In the rows, zero is written as 128.
Each row is followed by its class. Each block has new classes.
[ 69 144 169 106 145 126 137 119 150 129 120 168 214 126 125 105 126  89
 140 140 119 116 102 159 150 163 184 150  57 127 126  92 130  97 144 128
 167 186  99 120 112 138 218] => <77>
[119 141 159  84 104 124 123 121 146 122 113 147 127 139 120 122 127 106
 136 141 132 113 132 139 155 140 131 148  86 134 110 122 138 104 118 126
 147 172  96 132 112 143 106] => <80>
[135 122 143 124 126 136 131 137 129 139 119 142 199 147 146 107 145 113
 135 120 110 131  91 154 133 157 160 149  89 144  97 103 123 134 100 132
 140 177 133 132 109 143 226] => <80>
[150 130 152 114 133 124 121 113 148 119 128 136 149 114 129 128 137 106
  76 137 144 108 131 140 128 131 114 153 115 126 134 124 132  95  88 129
 170 134 129 135 103 125 113] => <80>
[132 137 159 136 141 127 115 125 152 109 123 143 203  97 135 111 125 116
 131 119 136 129 113 152 114 176 187 137  84 125 155 103 138  91  88 115
 151 130 149 133 104 143 193] => <77>
[133 120 160 123 140 121 132 102 157 104 127 138 148 118 143 131 137 125
 142 141 142 116 127 147 137 121 133 125 113 131 129 132 130  99 100 131
 163 149 125 144 118 127 120] => <80>
[120 140 139 112 121 140 128 116 145 116 112 128 125 118 121 132 129 112
 145 135 139 125 126 135 151 131 123 146  99 130 128 131 137 100 118 127
 159 154  89 139 114 142 101] => <80>
[113 116 158 104 117 128 134 119 145 139 112 152 160 134 133 116 128 108
 145 136 128 113 109 150 152 151 143 166  66 134 109 110 142 106 109 129
 152 183  97 138 119 136 156] => <80>
[149 127 143 125 141 130 130 120 142 149 114 113 184 143 151 111 134 109
 139 131 120 129 104 145 124 155 153 151 102 140 121 108 136 116 109 140
 142 155 134 127 124 124 193] => <80>
[130 128 171 117 124 125 144 127 141 131 109 152 230 159 155 110 125 100
 138 142 119 122  95 162 132 165 173 170  67 144 106  95 137 124 103 134
 149 195 113 136 114 141 252] => <80>
[ 76 128 136 109 156 118 130 120 159 133 111 170 187 141 123 106 121  88
 152 124 115 119 101 156 147 153 168 169  41 144 148 120 142 114 134 117
 153 205  74 132 131 124 173] => <77>
[123 127 157 106 103 114 125 121 152 125 118 143 144 134 118 103 124 123
 140 137 124 117 111 146 153 156 142 155  76 139 105 119 150 121 113 123
 128 176 104 135 123 144 149] => <80>
[124 130 153 111 167 131 123 118 136 118 115 147 162 137 132 101 125 102
 135 142 115 123 110 146 142 145 144 156  82 132 108 108 139 100 106 119
 154 171 126 133 120 138 150] => <80>
[ 87 135 161 106 134 127 124 121 153 113 125 152 147 120 119 117 128  94
 145 145 137 107 125 146 163 138 135 157  74 127 122 124 142  91 107 136
 172 171  93 135 104 136 114] => <80>
[137 111 124 123 115 125 126 130 131 144 112 139 199 161 157 123 128 117
 128 127 109 133  78 154 118 153 177 139 100 141  91 104 130 145 103 133
 126 164 138 136 110 152 232] => <80>
[126 131 160 125 127 128 127 139 140 108 128 141 192 101 142 109 132 113
 132 131 133 121 125 140 132 163 162 131  96 125 139 102 138  85 117 119
 149 153 137 137 105 135 177] => <77>
[131 124 126 121 139 138 125 103 153 118 116 142 186 136 149 122 135 114
 130 134 136 123 100 154 125 141 168 164  99 122 113 114 134 116 107 131
 160 163 129 136 113 123 182] => <80>
[133 145 160 131 136 129 121 114 142 111 144 137 199  88 141 117 154 125
 139 121 138 125 119 149 109 161 169 127  97 119 152 106 130  83 106 127
  78 138 175 120 106 132 191] => <77>
[140 122 155 117 138 131 133 124 155 121 111 119 174 139 127 119 132 102
 139 126 127 114 102 149 124 126 158 163  97 129 115 120 132 117 108 140
 166 164 134 136 116 128 166] => <80>
[ 78  75 144 126 139 137 144 122 127 118 118 150 171 123 122  87 139 119
 129 135 117 129 120 142 147 138 177 122 114 119 132 126 133  97 163 120
 140 200 135 117 130 111 228] => <77>
[ 92 146 144 100 142 135 144 120 130 118 137 142 167 134 128 119 145 126
 127 131 118 138 121 148 130 135 179 111 107 111 136 131 140  89 159 124
 146 177 127 124 125 112 172] => <77>
[119 139 167 111 113 126 123 111 130 139 110 147 178 140 132 115 126 107
 143 141 112 117  97 155 155 168 156 149  51 139  98  96 140 121 111 116
 142 203 105 124 129 152 181] => <80>
[ 79 105 136 120 156 120 139 105 146 133 109 161 153 144 120  64 110 105
 141 124 122 124 120 150 138 148 158 151  65 138 146 126 152 118 137 106
 149 112  73 136 128 129 163] => <77>
[128 122 162 114 119 128 149 125 139 127 115 150 195 138 142 106 129 107
 129 137 135 131  95 147 138 178 161 152  56 144 101 100 140 135  92 124
 143 181 115 130 120 141 204] => <80>
[149 122 145 116 134 136 136 111 152 119 122 139 173 133 148 156 136 109
 140 129 126 124 133 142 125 141 153 157 103 135 115 121 131 120 103 132
 150 152 128 138 118 130 167] => <80>
[ 70 159 137 126 149 141 155 110 125 124 135 149 136 153 119 112 127 138
 137 136 109 128 129 139 150 103 179 109 119 125 129 143 135 103 181 126
 134 182 127 130 127 110 145] => <77>
[141 119 148 123 139 126 140 107 153 126 119 142 209 146 157 120 140 108
 140 125 119 124  97 161 120 146 158 167 101 134 111 118 137 113 106 132
 150 165 134 134 128 132 200] => <80>
[119 141 174 113  83 119 122 141 128 129 132 141 118 124 124 125 127 112
 131 144 125 102 123 143 171 148 131 143  55 145 113 118 139  99 114 125
 142 182  94 129 108 156 104] => <80>
[109 157 172 132 133 130 136 124 132 109 145 142 169 105 132 114 139 131
 131 129 135 125 129 145 135 142 171 113 116 109 134 124 117  82 127 133
 144 176 148 121 117 116 156] => <77>
[129 127 139 109 118 126 126 127 138 138 116 138 149 147 153 113 125 123
 133 141 114 128 100 150 137 158 147 141  81 137 101 120 139 123 114 128
 142 176 123 128 134 142 176] => <80>
[ 73 149 142 120 152 128 145 109 154 112 133 162 155 147 141 121 123 114
 142 131 115 123 175 141 146 124 176 134  93 136 117 161 133 113 159 133
 136 141 105 133 132 113 157] => <77>
[113 138 153 103 122 122 128 129 142 115 116 151 135 132 123 116 120 112
 142 145 133 116 144 134 158 166 121 151  73 140 108 116 139 100 119 122
 145 146 101 126 107 132 127] => <80>
[106 151 169 106  95 120 126 137 126 125 122 139 111 119 112 102 125 110
 131 138 129 111 138 130 173 157 129 118  76 146 102 141 143  93 130 109
 140 204 118 134 126 137 106] => <80>
[106 151 168 125 136 123 117 118 151 101 126 149 228  88 132  93 143 112
 139 131 133 129  98 157 127 180 173 146  64 121 142  85 108  86  97 128
 155 166 154 118 110 137 217] => <77>
[121 132 161 110 115 127 124 114 139 124 111 141 153 131 129 107 120  99
 128 148 126 110 121 150 154 159 139 153  68 116 107 113 140 106 109 126
 155 172 104 133 112 134 143] => <80>
[ 88 156 172 128 141 119 131 153 149 117 129 152 240  93 140 100 150 102
 138 135 136 123 103 172 136 180 188 135  71 119 150 101 141  84 123 125
 164 188 157 122 107 126 227] => <77>
[127 124 168 124 148 117 115 130 154 121 111 150 218 104 131 102 145  95
 132 117 144 114 123 160 122 190 178 151  48 132 172  87 133  94  86 123
 159 108 110 144 115 154 209] => <77>
[130 123 153 123 141 137 136 109 158 125 120 149 204 132 141 148 128 101
 161 164 133 115 102 156 131 158 173 167  84 132 118 107 134 123 100 113
 161 173 125 134 108 129 197] => <80>
[ 98 123 142 120 157 116 137 114 157 134 116 162 181 127 124 109 132 105
 144 125 135 110 107 159 123 166 159 155  50 150 149 117 144 107 109 116
 150 112  92 139 124 130 171] => <77>
[131 125 143 120 160 144 138 107 170 111 125 156 164 125 141 126 136  94
 139 133 137 120 116 146 127 132 148 162 109 125 125 123 133 115 107 137
 168 142 126 142 110 116 187] => <80>
[103 145 145 119 150 117 124 120 141 150  99 153 186 133 128 111 139 113
 137 131 101 113 115 150 130 162 163 145  68 139 142 115 138 109 124 116
 146 123 101 133 131 124 165] => <77>

Each row is followed by its class. Each block has new classes.
[144 118 153 122 133 116 132 108 150 121 138 155 102 153 114 119 107 116
 130 102 105 125 108 120 112 132 133  99 107 118 114 138 130 139 133 120
 211 193 157 125 124 140 109] => [37]
[129 128 165 139 130 132 121 112 149 124 104 135 113 150 102 114 107 115
 144  84 136 123 119 134 127  65 109 107 123 116 113 161 132 111 149 109
 165 146 133 130 118 127 119] => [37]
[106 141 112 134 126 141 161 127 128 145 191 152 117 133 134 143 129 123
 122 137 122 115 120 119 122 155 137 127 130 130 133 129 138 117 129 140
 171 179 128 127 114 123 132] => [38]
[135 120 160 132 122 142 132 118 138 158 135 145 110 129 114 121  94 127
 132 112 121 127 122 136 120 101 115 141 111 136 101 138 136 123 131 125
 147 103 117 123 131 137 123] => [37]
[129 121 151 124 119 110 129 119 129 111 108 150 110 138 115 135 116 118
 130 113  94 145 116 121 113 150 135 110 117 119 118 130 132 138 133 129
 203 162 153 132 120 132 118] => [37]
[122 124 132 116 102 129 126 124 130 116 130 138 129 136 100 118 120 113
 134 113 121 142 105 128 119 111 127 101 131 118 126 126 119 131 134 122
 164 123 151 121 125 134 114] => [37]
[124 114 168 174 112 130 133 120 138 120 127 139 126 131  92 120 112 124
 148 120 114 141 128 139 127 122 127 121 124 102 122 142 120 127 131 134
 162 133 131 115 133 118 107] => [37]
[117 130 126 153 136 105 118 127 119 113 135 149 122 117 116 149 104 129
 131 126 115 147 109 116 115 140 137  76 142 101 137 129 117 120 145 113
 181 158 148 153 133 119 121] => [38]
[121 122 145 136  99 137 123 111 133 133 162 134 133 146 104 130 121 141
 137 104 119 129 110 130 112 103 131 115 133 121 115 138 108 116 143 110
 174 125 140 120 121 135 128] => [37]
[104 132 113 144 175 106 133 135 132 110 127 129 116 112 124 149 137 134
 127 126 126 146 135 112 133 128 142  78 135 123 145 124 121 138 131 120
 138 180 111  82 134 123 142] => [38]
[144 125 137 108  98 123 136 119 138 156 137 138 113 143 118 118 136 131
 163 107 112 128 102 130 142 130 122 118 123 116 113 121 123 120 126 130
 187 126 120 119 130 129 130] => [37]
[129 109 172 126 133 124 132 114 163 121 149 132 106 145 111 124 142 123
 129  82 105 120 120 133 118 109 128 129 118 139 112 140 135 123 128 129
 186 173 118 117 109 136 120] => [37]
[118 122 155 134 135 131 127 113 150 118 137 132 106 147 125 126 101 128
 134  93 120 125 117 123 132 129 133 109  95 116 126 132 119 151 148 133
 184 149 133 118 132 130 106] => [37]
[174 146 109 134 114 102 121 127 112 156 132 126 128 131 141 104 134 130
 132 150 132 115 116 122 125 130 113  92 139  88 129 134 107 117 120 120
 107 152 138 141 145 138 145] => [38]
[145 130 144 144 102 141 122 102 130 135 104 135 112 153 110 118 103 118
 125 100 122 130 119 129 111  89 129 104 122 120 126 135 133 135 129 123
 178 128 152 117 119 132 113] => [37]
[122 122 162 128 116 127 114 102 151 126 119 127 110 153 116 113 108 113
 132  86 124 119 120 129 130  90 128 145 129 138 121 137 141 123 135 120
 152 176 141 114 122 138 130] => [37]
[133 139 108 127 127 137 125 140 107 145 211 155 128 107 126 166 135 150
 136 165 135 120 139 118 114 126 140 114 136  81 140 129 138 108 139 129
 164 142 125 156 111 131 138] => [38]
[135 117 140 140 116 102 119 115 139 123  85 124 114 151 104 120 110 111
 128  89  93 122 106 126 122  95 127 110 140 125 118 125 123 135 133 104
 168 163 161 113 123 130 109] => [37]
[146 129 110 116 113 109 125 124 109 110  79 127 128 125 157 127 149 112
 126 151 125 124 133 131 119 141 127 106 128 121 126 119 118 126 123 125
 112 148 141 139 131 133 138] => [38]
[115 107 163 126 129 122 136 117 143  97 133 125 133 132  96 125 130 123
 136 109 123 141 114 119 126 142 130 125 125 132 121 128 107 132 139 131
 166 150 161 117 128 120 118] => [37]
[118 117 173 126 133 121 132 117 145  97 135 144 105 136 109 111 123 125
 135 114 119 127 124 132 120 125 138 134 124 118 115 137 124 127 133 124
 163 177 107 129 126 131 128] => [37]
[125 118 125 130 135 116 135 118 109 120 116 138 119 143 118 132 124 126
 136 114 115 130 117 131 123 147 132 107 134 124 117 132 127 131 130 124
 169 139 140 126 125 132 126] => [37]
[143 133 110 146 140  92 138 132 111 161 193 139 105 119 118 181 158 138
 120 140 133 132 105 114 127 150 138  73 128  78 137 112 106 146 124 140
 211 175 115 145 140 123 129] => [38]
[128 110 156 138 119 124 130 108 132 133 132 143 118 147 102 141 107 129
 112  99 119 137 110 132 119 116 134 123 125 111 127 139 133 147 135 135
 209 135 147 121 120 129 118] => [37]
[128 125 147 134 138 109 135 110 129 130 118 137  99 139 117 151 114 101
 122 123 108 130 172 129 114 127 124 133 125 105 135 140 139 143 119 136
 211 198 153 129 122 137 121] => [37]
[113 129 134 150 120 127 143 119 125 140 116 119 136 137  99 149 133 121
 127 112 123 138 118 120 119  92 126 107 122 117 123 136 135 129 113 118
 158 128 120 121 120 116 128] => [38]
[124 128 162 146 119 131 129 117 141 136 183 143 117 148  98 130 109 128
 140 117 111 139 112 127 124 102 140 106  99  96 117 141 121 128 138 127
 195 143 139 122 123 121 116] => [37]
[125 129 150 142 122 122 120 137 132 123 173 128 137 146 103 126 126 126
 137 110 124 128 115 122 120  95 126  95 141 105 120 132 122 123 144 113
 166 146 165 125 130 122 121] => [38]

Each row is followed by its class. Each block has new classes.
[130 135 117 144 101 147 134 162 151 114 107 113 130 122 143 126 146 134
 137 128 133 125 116 121 140 148 114  85 114 126 136 133 127 129 127 140
 137 128 131 125 127 126 113] => U
[137 190 139 147 245 114 104 119 103 152 144 138 140  84 122 138 157 138
 105 151 106 147  93 157 113 147 131  84 109 111 137 147 112 100 129 151
 125 126 123 105 127 132 115] => D
[135 136 132 130 173 135 130 135 128 137 121 132 126 108 133 138 136 150
 128 132 129 123 108 137 131 142 131 100 122 121 130 124 127 120 131 123
 126 132 128 117 118 121 118] => D
[141 122 122 120 173 127 130 148 124 139 129 131 134  98 121 137 139 150
 123 116 127 127 121 126 124 138 135 137 148 119 131 127 133 111 137 119
 127 127 131 111 124 119 124] => V
[134 127 125 121 206 139 101 133 100 147 123 142 126  97 110 147 137 166
 120 139 121 124  99 154 124 131 132 114 125 113 144 159 128 106 123 122
 127 127 124 107 132 125 122] => D
[140 138 117 121 107 166 124 153 128 131 137 113 116 118 148 138 152 125
 140  60 139 129 103 173 134 134 114 116 125 121 141 122 140 132 143 165
 119 130 129 116 130 138 111] => U
[126 113 118 136 119 150 135 173 129 118 113 119 124 116 134 137 141 140
 138 116 134 118 106 117 142 142 116 100 135 126 148 133 140 109 135 143
 133 139 127 134 126 117 127] => U
[147 155 113 126 104 149 137 139 162 133 125 110 123 124 157 135 150 139
 135 107 133 119 128 137 134 149 110 105 116 122 126 118 128 139 137 132
 129 125 121 128 128 135 103] => U
[107 140 139 139 101 130 127  91 115 140 156 125 119 145 142 122 123  87
 114  98 126 144 136 156 154 138 140 113 121 136 135 121 130 150 106 134
 125 132 160 119 125 125 119] => P
[131 140 105 111 126 123 149  96 114 148 136 136 119 126 108 136 141 134
 140 111 121 128 134 124 104  96 136 126 152 105 128 148 131 119 115 128
 127 134 159 117 127 122 106] => N
[137 133 107 125 121 144 129 156 140 132 116 127 124 114 139 140 142 144
 133  98 133 125 108 157 139 143 115 107 120 125 139 145 137 135 135 135
 130 130 123 121 129 134 107] => U
[137 162 113 105 129 119 158 111 121 157 133 141 118 121 108 124 142 139
 139 119 123 121 141 117  92  99 137 135 155 103 118 148 127 119 137 127
 126 125 152 117 127 117 101] => N
[128 105 138 135 110 137 145 171 119 136 142 128 137 108 144 149 123 146
 120 117 123 142 104 150 149 161 120 149 122 116 157 103 150 114 142 128
 131 123 118 130 123 114 141] => S
[105 137 135 132  91 127 129  78 118 140 153 126 117 140 144 126 123  82
 116  98 123 139 131 173 157 127 143 114 124 138 129 126 138 162  82 124
 116 137 161 138 122 119 110] => P
[111 130 130 131  88 124 133  90 125 129 139 129 117 138 138 122 129  95
 116 103 125 136 139 155 140 128 144 125 128 132 128 125 160 157 110 105
 129 131 167 123 126 120 122] => P
[133 159 133 131 216 118 130  99 125 147 125 142 133 105 134 160 124 136
 139 133 124 125 103 158 127 115 137  87 138 131 117 142 126 121 121 137
 128 136 140 123 133 129 106] => Z
[116 139 134 128  89 117 142  91 132 102 135 128 121 138 146 125 130  95
 111 109 106 133 143 141 155 132 129 113 123 125 123 125 128 161 107 110
 126 130 154 124 118 122 127] => P
[144 130 113 112 144 129 123 157 121 138 136 124 127 105 128 141 146 137
 124 108 130 134 120 168 126 152 123 158 136 119 141 119 135 108 140 133
 116 116 123 117 125 125 125] => V

Each row is followed by its class.
[121 126 148 134 149 127 125 132 120 140 118 117 110 140 105 118  97 126
 112 161 114 115 130 116 116  92 139 136 116 128 135 130 161 114 135 119
 120 129 130  92 122 119 115] => gab
[106 120 163 125 123 113 131 106 114 113 137 129  98 112 135 118 105 132
 121 123 118 107 141 129 118  53 125 124 115 127 137 139 133 117 148 109
 135 122 138 107 117 130 136] => surim
[126 128 141 133 133 118 129 131 122 127 125 128 118 134 123 119  97 127
 123 119 132 127 129 129 136 107 132 134 125 129 128 137 180 119 137 121
 127 127 133 125 127 123 123] => gab
[125 146  95 130 113 151 127 132 126 107 132 140 135 119 129 135 176 125
 130 138 158 129 133 137 126 160 117 120 141 126 129 119 112 147 132 118
 141 116 122 135 123 159 155] => kir
[152 149 175 127 117 150 114 162 121 121 117 149 139 158 120 115 110 126
 106 105 162 115 123 140 137 170 122 129 157 134 117 138 193 165 137 141
 145 117 132  96 128 152 125] => nesi
[115 108 147 114 140  76 119 159 118 122 126 147 114 148 129 114 130 132
 135  80 169 130 131 148 142 106 128 141 155 108 127 123 140 129 141 142
 148 122 137 121 141 131 157] => Kela
[141 124 126 130 126 131 119 151 130 144 117 127 132 131 123 123 131 133
 123 132 136 126 114 134 106 153 135 132 144 116 124 115  53 141 120 144
 132 136 137  80 149 130 146] => resub
[123 115 172 141 120 120 129 103 128 151 127 114 111 115 129 122  96 130
 114 152 103 120 129 123 119  80 128 117 116 133 132 146 158 105 136 118
 132 132 116 109 105 121 107] => gab
[119 131 121 118 147 114 125 129 126 128 112 126 118 149 107 126 131 138
 138 146 132 116 130 129 123  87 137 145 123 127 134 105 118 124 132 127
 126 138 139  97 139 128 148] => resub
[111 125 131 134 117 126 133 121 122 116 134 126 110 115 137 129 127 128
 126 131 120 129 133 127 124  92 128 122 129 127 131 130 100 123 134 119
 132 128 130 124 124 132 101] => surim
[134 115 105 122 102 115 131 138 114 117 135 132 133 110 136 118 135 126
 114  83 170 135 127 142 130 150 131 134 145 128 122 134  98 139 145 127
 133 128 145 125 138 140 133] => kir
